Facts:
gibir ξ skovi; plisidu ξ latun; dile ξ damar
bregegra ξ stalatrik; gagin ξ skisto; lofos ξ broke
skubribram ξ graplo; plafunur ξ pirus; lobrer ξ naplur
padram ξ damar; modun ξ gagem; butal ξ siflivo
stivim ξ broke; flogren ξ broke; bakle ξ naplur
notan ξ vilu; stadrom ξ nuvi; seregral ξ skisto
dregel ξ skovi; nitiskis ξ pleklu; klodro ξ nuvi
lefir ξ skosti; plevem ξ vilu; neguk ξ kenir
losok ξ stalatrik; plogek ξ fitradu; fasteflo ξ lizuk
trabem ξ skisto; klunirir ξ skovi; flazudar ξ tegrapla
staflodak ξ damar; flaklu ξ plunur; plida ξ skovi
fiklon ξ vofor; noba ξ brolon; foguzon ξ geples
sudadus ξ stalatrik; briplil ξ broke; grostunik ξ dubrar
litel ξ skisto; nifak ξ tobra; flesek ξ stimira
nebris ξ kestil; bubrim ξ skisto; brodar ξ fitradu
greso ξ naplur; grazal ξ pleklu; vipo ξ nuvi
neber ξ pleklu; lotreto ξ kestil; ribim ξ stalatrik
dratrokir ξ stimira; kerur ξ stimira; moso ξ pleklu
klinak ξ gagem; zozistu ξ traval; papabom ξ plosu
kuve ξ naplur; brofutrun ξ fitradu; zostos ξ vilu
rotim ξ valifus; baplistem ξ stalatrik; letun ξ feklun
kurin ξ geples; dredro ξ stimira; rolem ξ satam
bustaplal ξ skisto; vugran ξ lizuk; zibren ξ naplur
kastul ξ broke; zostavuk ξ latun; brupum ξ dubrar
brader ξ pigru; pufor ξ satam; grages ξ gagem
samer ξ valifus; mositrur ξ stimira; tralures ξ valifus
nistek ξ stimira; flimi ξ graplo; grasos ξ pigru
riplom ξ stalatrik; flupal ξ dubrar; kubrin ξ tegrapla
voston ξ plosu; sunizu ξ pleklu; bagek ξ traval
skosabul ξ skovi; drevoske ξ broke; nafudrem ξ lizuk
kapal ξ nuvi; nustin ξ latun; zedru ξ graplo
nuzil ξ pigru; skivam ξ plunur; trobes ξ feklun
lebrus ξ pleklu; griplos ξ skovi; zuflonor ξ graplo
gezum ξ satam; saflis ξ damar; stoskon ξ lizuk
drukem ξ dubrar; drunil ξ latun; melur ξ dubrar
plebron ξ traval; lanik ξ dubrar; leve ξ feklun
moste ξ gagem; gibir τ plida; gibir τ dregel
lofos τ kastul; modun τ moste; stivim τ lofos
flogren τ stivim; bakle τ kuve; bakle τ lobrer
stadrom τ kapal; dregel τ griplos; nitiskis τ sunizu
klodro τ kapal; flazudar τ kubrin; flaklu τ skivam
foguzon τ kurin; flesek τ nistek; flesek τ dratrokir
bubrim τ litel; grazal τ sunizu; dratrokir τ mositrur
kerur τ nistek; moso τ lebrus; moso τ grazal
zozistu τ plebron; baplistem τ sudadus; zostavuk τ plisidu
brader τ grasos; mositrur τ dratrokir; riplom τ baplistem
drevoske τ stivim; nafudrem τ stoskon; lebrus τ sunizu
drukem τ grostunik; bregegra η riplom; gagin η bustaplal
lofos η briplil; skubribram η zedru; lobrer η kuve
padram η staflodak; modun η klinak; stivim η flogren
flogren η drevoske; bakle η zibren; notan η zostos
stadrom η vipo; seregral η bubrim; dregel η plida
nitiskis η grazal; klodro η kapal; plevem η notan
plogek η brodar; fasteflo η stoskon; klunirir η griplos
flazudar η kubrin; staflodak η saflis; flaklu η skivam
plida η klunirir; sudadus η losok; briplil η kastul
grostunik η brupum; litel η seregral; flesek η nistek
bubrim η trabem; brodar η brofutrun; grazal η neber
neber η lebrus; lotreto η nebris; ribim η baplistem
dratrokir η flesek; kerur η dredro; klinak η grages
zozistu η bagek; kuve η bakle; rotim η tralures
baplistem η bregegra; letun η trobes; kurin η foguzon
dredro η dratrokir; bustaplal η litel; vugran η fasteflo
zibren η greso; zostavuk η plisidu; pufor η rolem
samer η rotim; nistek η mositrur; flimi η skubribram
grasos η nuzil; riplom η sudadus; flupal η drukem
voston η papabom; sunizu η moso; bagek η plebron
skosabul η dregel; drevoske η lofos; nafudrem η vugran
kapal η stadrom; nustin η zostavuk; zedru η zuflonor
nuzil η brader; lebrus η sunizu; griplos η gibir
gezum η pufor; saflis η dile; drukem η melur
drunil η nustin; melur η grostunik; lanik η flupal
leve η letun; moste η modun

Known rows:
[-.03 .02 -.04 .09 -.04 -.03 -.06 -.05 .02 -.12 -.13 .06 .10 .02 -.03 -.12 -.15 -.01 .04 .00 -.02 -.18 .10 -.04 -.05 .09] : zuflonor
[.01 -.04 .03 -.03 .01 -.05 .10 .02 -.03 .12 -.08 .00 .01 .01 -.06 .07 .00 .02 -.03 .02 -.02 .10 -.17 .04 .03 .02] : kubrin
[.05 .14 -.06 -.05 .07 .01 .04 .07 -.04 .19 .20 .03 .20 -.02 .00 .11 .19 -.07 .01 .00 .04 .27 .09 -.19 .04 .01] : stivim
[.09 -.07 -.06 .01 .12 -.05 .46 -.04 .03 -.04 -.16 .02 .02 -.07 .03 -.01 .05 .06 -.01 .01 -.02 -.35 -.14 .12 .00 .03] : bregegra
[-.01 -.01 .03 .11 .18 -.02 -.09 -.02 .02 -.11 .40 -.03 -.01 -.04 -.08 .10 .18 -.09 .10 -.03 .04 .31 -.13 -.15 -.03 .03] : broke
[-.05 -.06 .03 .05 .07 .08 -.13 .05 .01 -.10 .33 -.05 -.11 -.04 .00 .02 .07 -.04 .01 -.01 .01 .14 -.10 .05 -.02 -.01] : fitradu
[-.05 -.06 .03 .06 .07 .08 -.14 .05 .01 -.10 .34 -.05 -.10 -.03 .00 .02 .07 -.04 .02 -.01 .01 .14 -.10 .05 -.02 -.01] : tegrapla
[.01 -.04 .03 -.03 .00 -.06 .06 .02 -.03 .13 -.06 -.01 -.01 -.01 -.06 .03 .00 .03 -.03 .02 -.01 .08 -.16 .04 .03 .02] : pufor
[.03 -.05 .03 -.04 -.03 -.06 .07 .03 -.03 .13 -.05 .00 .00 .00 -.06 .04 -.01 .04 -.02 .02 -.01 .07 -.18 .03 .02 .02] : kapal
[-.04 .02 -.04 .09 -.03 -.02 -.01 -.05 .01 -.13 -.17 .06 .11 .03 -.03 -.10 -.15 -.03 .04 .00 -.02 -.16 .09 -.03 -.04 .09] : plisidu
[.06 -.12 .06 .12 .12 .11 -.29 .07 .01 -.09 .12 -.02 -.06 -.13 .13 .05 -.03 -.07 -.01 .02 .01 .11 -.03 .13 -.06 -.04] : skisto
[.05 .04 -.04 -.15 -.07 .04 .05 .10 -.04 .15 .04 -.03 .04 .00 .05 .11 .07 -.03 .01 .03 .00 .10 .06 -.13 .03 -.07] : lotreto
[-.03 .02 -.04 .08 -.04 -.03 -.06 -.05 .02 -.13 -.12 .06 .10 .01 -.04 -.12 -.16 -.01 .03 .00 -.02 -.18 .10 -.03 -.05 .09] : vipo
[.04 -.02 -.02 .13 .00 -.01 -.17 -.04 .01 -.12 -.27 .08 .14 -.05 .05 -.11 -.22 -.03 .02 .02 -.01 -.20 .14 .03 -.07 .07] : seregral
[.03 -.13 -.05 -.15 .11 .01 -.08 -.13 .09 -.15 -.20 .12 .19 .01 -.03 -.03 -.10 .07 .08 -.03 -.03 -.29 .29 .12 -.01 .00] : sudadus
[-.02 .12 -.07 .17 .11 -.07 -.09 -.08 .02 -.09 .05 .11 .24 -.02 -.09 -.15 -.03 -.05 .03 -.03 .02 -.02 .13 -.10 -.04 .17] : lofos
[-.06 .08 -.05 -.26 -.25 .08 .20 .14 -.03 .15 .20 -.05 -.05 .07 .03 .01 .05 .02 -.06 .01 -.02 .03 .01 -.10 .07 -.09] : lanik
[.07 .03 -.04 -.16 -.09 .04 .02 .11 -.04 .15 .08 -.04 .03 -.01 .05 .08 .06 .00 .01 .02 .01 .08 .05 -.13 .03 -.08] : flazudar

Rows:
No name comes twice in this set of rows, the named rows included.
[-.14 .06 -.05 -.02 -.21 .01 .08 -.01 .02 -.13 .03 .04 .00 .08 -.07 -.23 -.17 .03 -.04 -.01 -.04 -.25 .05 -.01 -.01 .08]	melur
[.03 .04 -.03 -.13 -.05 .07 .17 .09 -.06 .14 -.05 -.01 .10 .04 .06 .19 .07 -.06 .02 .03 -.01 .14 .03 -.11 .03 -.07]	lobrer
[.05 .15 -.03 .21 .11 -.11 .27 -.09 .01 .02 .00 .05 .10 -.05 -.04 -.10 .13 .00 -.03 -.03 .05 -.06 -.10 -.05 -.02 .11]	drevoske
[-.01 -.04 .04 -.01 .02 -.03 .16 .02 -.04 .12 -.14 .01 .05 .03 -.05 .11 .01 .00 -.02 .02 -.02 .12 -.20 .05 .02 .02]	kuve
[.10 .01 .02 .19 .03 -.03 .27 -.05 .00 -.03 -.38 .03 .02 -.05 .12 .00 -.06 -.02 -.04 .02 .00 -.20 -.10 .09 -.04 .02]	litel
[.05 -.13 -.01 -.23 .13 .00 -.17 -.21 .13 -.13 -.25 .13 .17 .04 -.01 -.04 -.06 .11 .05 -.06 -.02 -.29 .45 .17 .02 -.08]	losok
[-.07 .09 -.01 .01 -.21 -.03 .45 -.02 .02 -.03 -.01 -.02 -.14 .05 -.01 -.18 -.01 .07 -.09 -.01 -.02 -.29 -.19 .05 .02 .02]	drukem
[.09 -.07 .05 .00 .04 -.04 -.06 .04 -.03 .13 -.20 .01 .03 -.07 .03 .05 -.08 .01 -.05 .05 -.01 .06 -.12 .09 .00 .00]	bustaplal
[.08 -.17 -.03 -.17 .12 -.04 .18 .04 .00 .12 -.04 .01 .05 -.07 -.06 .07 .04 .08 .00 .03 -.03 -.08 -.20 .13 .04 .00]	baplistem
[.04 .07 .00 .05 .13 -.11 -.02 .00 -.02 .17 .15 .04 .12 -.05 -.12 -.02 .12 .01 -.04 .00 .03 .21 -.13 -.04 .03 .10]	flogren
[.06 -.04 .07 -.06 .03 .00 -.41 -.21 .10 -.12 -.41 .14 .17 .04 .08 -.05 -.18 .05 .01 -.05 .01 -.17 .51 .13 -.03 -.09]	trabem
[.05 -.11 -.10 -.06 .07 -.02 .03 -.03 .05 -.13 -.07 .07 .13 -.06 -.04 -.12 -.11 .06 .07 .01 -.03 -.35 .07 .06 -.03 .07]	riplom

Now the same elements, written a new way:
Known rows:
[-.20 -.14 -.10 .12 -.01 .07 -.11 -.03 -.13 .02 .09 .02 -.07 .15 -.19 .11 .12 -.03 -.02 -.14 -.09 -.08 .02 .12 -.13 .20 .24] : noba
[.14 -.03 .11 .12 .07 -.41 -.02 .31 .09 .25 .30 .16 -.08 .04 -.02 -.10 -.36 -.43 .46 -.23 -.36 .06 -.08 .37 .16 -.06 .12] : plogek
[.03 .21 .06 .31 .04 -.45 -.47 .32 .23 .35 .34 .13 -.05 .36 .10 .10 -.46 -.25 .33 -.32 -.51 -.32 -.05 .52 .32 -.23 .23] : moste
[-.10 -.13 -.08 .24 .02 .18 -.15 -.05 -.22 -.10 -.17 -.05 .00 -.06 -.10 .27 .26 .07 -.07 -.08 .06 -.16 -.01 -.07 -.04 .05 .30] : klinak
[.06 .04 .08 .18 .16 -.40 -.12 .62 .07 .36 .25 .20 -.23 .09 .05 -.09 -.35 -.10 .62 -.28 -.46 .01 -.17 .29 .11 .09 .13] : kurin
[.15 -.02 .12 .12 .08 -.41 -.02 .30 .10 .24 .30 .16 -.09 .05 -.02 -.11 -.35 -.43 .46 -.23 -.37 .06 -.08 .37 .17 -.07 .11] : lotreto
[.00 -.07 .02 .19 .05 -.12 -.07 .13 -.06 .08 .06 .05 -.05 .00 -.06 .08 -.04 -.17 .20 -.16 -.16 -.05 -.05 .15 .07 -.01 .21] : nustin
[.13 -.04 .22 .16 .22 -.42 -.16 .26 .08 .74 .27 .14 -.13 .00 -.03 -.22 -.25 -.16 .36 -.06 -.49 -.02 -.13 .42 .35 .02 .12] : lobrer
[.18 -.09 .19 .04 .02 -.42 .14 .00 .12 .17 .29 .10 .04 -.06 -.11 -.15 -.37 -.83 .25 -.16 -.26 .11 -.02 .42 .25 -.09 .06] : klodro
[.29 -.26 -.11 .06 .22 -.36 -.23 .77 -.05 -.08 .27 .07 .09 .01 .11 -.16 -.35 -.58 .20 -.34 -.61 .17 .08 .35 .07 .01 .00] : nitiskis
[-.05 .07 -.12 .27 .04 .55 .00 -.44 -.34 -.22 -.53 -.27 -.27 .02 -.34 .48 .44 .43 -.17 -.02 .44 -.34 .08 -.18 -.16 .05 .49] : trabem
[.50 -.20 .07 .04 .16 -.03 -.24 .01 -.11 .13 .16 -.01 -.23 -.05 -.08 -.27 -.19 -.13 .30 -.37 -.32 .04 -.14 .37 .06 -.03 .30] : dregel
[-.37 -.45 .22 .33 .20 .11 -.30 -.33 -.16 -.06 -.40 .21 .20 -.04 -.44 .31 .47 .51 -.16 -.11 -.04 -.16 -.03 -.27 .29 .08 .18] : nistek
[-.24 -.46 .26 .20 .28 -.10 -.10 -.23 -.12 -.28 -.36 .28 .18 -.02 -.53 .29 .21 -.06 -.12 -.19 -.05 .00 .18 -.14 .30 .07 .00] : flesek
[-.45 .01 -.09 .47 -.16 .65 -.28 -.15 -.21 -.02 -.54 -.20 .09 -.04 -.04 .52 .31 .41 -.50 .06 .22 -.44 -.20 -.21 .08 .25 .44] : kubrin
[.14 -.12 -.19 .02 -.29 .19 -.09 .00 .23 .07 .22 .38 -.08 .09 -.14 .13 .23 -.02 -.04 -.12 -.03 -.36 .18 -.10 -.09 .43 .01] : kestil
[.50 -.16 -.20 -.04 -.22 .46 -.27 -.10 .18 -.03 .14 .25 -.27 .08 -.15 -.09 .05 .01 -.12 -.35 -.09 -.35 .07 .06 -.10 .51 .12] : skovi
[.15 -.10 -.19 .02 -.30 .19 -.09 .00 .23 .07 .22 .38 -.08 .09 -.15 .13 .24 -.02 -.05 -.13 -.03 -.36 .19 -.10 -.10 .43 .00] : plosu

Rows:
No name comes twice in this set of rows, the named rows included.
[-.16 -.32 .09 .10 -.13 -.03 -.17 -.17 .40 -.16 .10 .71 .06 .16 -.43 .17 .24 .14 .02 -.30 -.11 -.30 .04 -.27 .14 .46 -.17]	stimira
[.09 .14 -.01 .19 .08 .21 .07 -.22 -.15 -.01 -.25 -.14 -.33 .08 -.30 .26 .07 .13 .15 -.14 .19 -.21 .03 .08 -.04 -.01 .38]	seregral
[.31 .24 .17 .07 .15 -.32 .18 .10 .13 .31 .17 .03 -.40 .17 -.24 -.07 -.46 -.33 .62 -.29 -.19 -.01 -.03 .48 .13 -.11 .22]	gagin
[.26 -.17 -.07 .17 .10 .37 -.31 -.11 -.24 -.17 -.21 -.15 -.20 -.07 -.10 .04 .03 .06 -.09 -.31 -.04 -.13 -.12 .11 -.02 .11 .39]	klunirir
[.39 -.22 .02 .13 .13 .17 -.35 -.09 -.17 .19 .07 -.07 -.21 -.07 -.06 -.19 .02 .23 .22 -.29 -.23 -.07 -.24 .23 .02 -.01 .42]	plida
[.26 -.28 -.10 .21 .08 .52 -.44 -.30 -.36 -.01 -.21 -.20 -.18 -.13 -.10 .04 .39 .53 -.10 -.19 .01 -.21 -.20 -.02 -.10 .06 .52]	griplos
[-.23 -.27 .33 .22 .21 -.44 -.13 .02 .15 -.08 .05 .41 .07 .08 -.32 .06 -.16 -.12 .37 -.35 -.32 .06 -.17 .05 .34 .01 .00]	dredro
[-.09 -.27 -.24 .23 -.12 .40 -.18 -.42 -.39 -.57 -.28 -.14 .17 -.07 -.19 .51 .60 .14 -.30 -.07 .33 -.24 .18 -.25 -.22 -.15 .44]	brader
[-.02 -.37 .45 .09 .33 -.63 .01 .08 .16 .03 .06 .48 .10 .08 -.47 -.05 -.32 -.51 .33 -.34 -.43 .20 .11 .26 .47 -.03 -.15]	kerur
[.00 -.10 .12 .19 -.05 -.09 -.08 -.16 .01 .31 .14 .01 .07 -.10 -.04 -.03 -.01 -.15 .12 -.02 -.15 -.08 -.23 .21 .19 -.04 .27]	kapal
[.47 -.08 .12 .07 .15 -.15 -.19 .20 .04 .15 .22 .05 -.26 .04 -.03 -.31 -.51 -.40 .38 -.47 -.42 .06 -.19 .51 .15 .01 .23]	skosabul

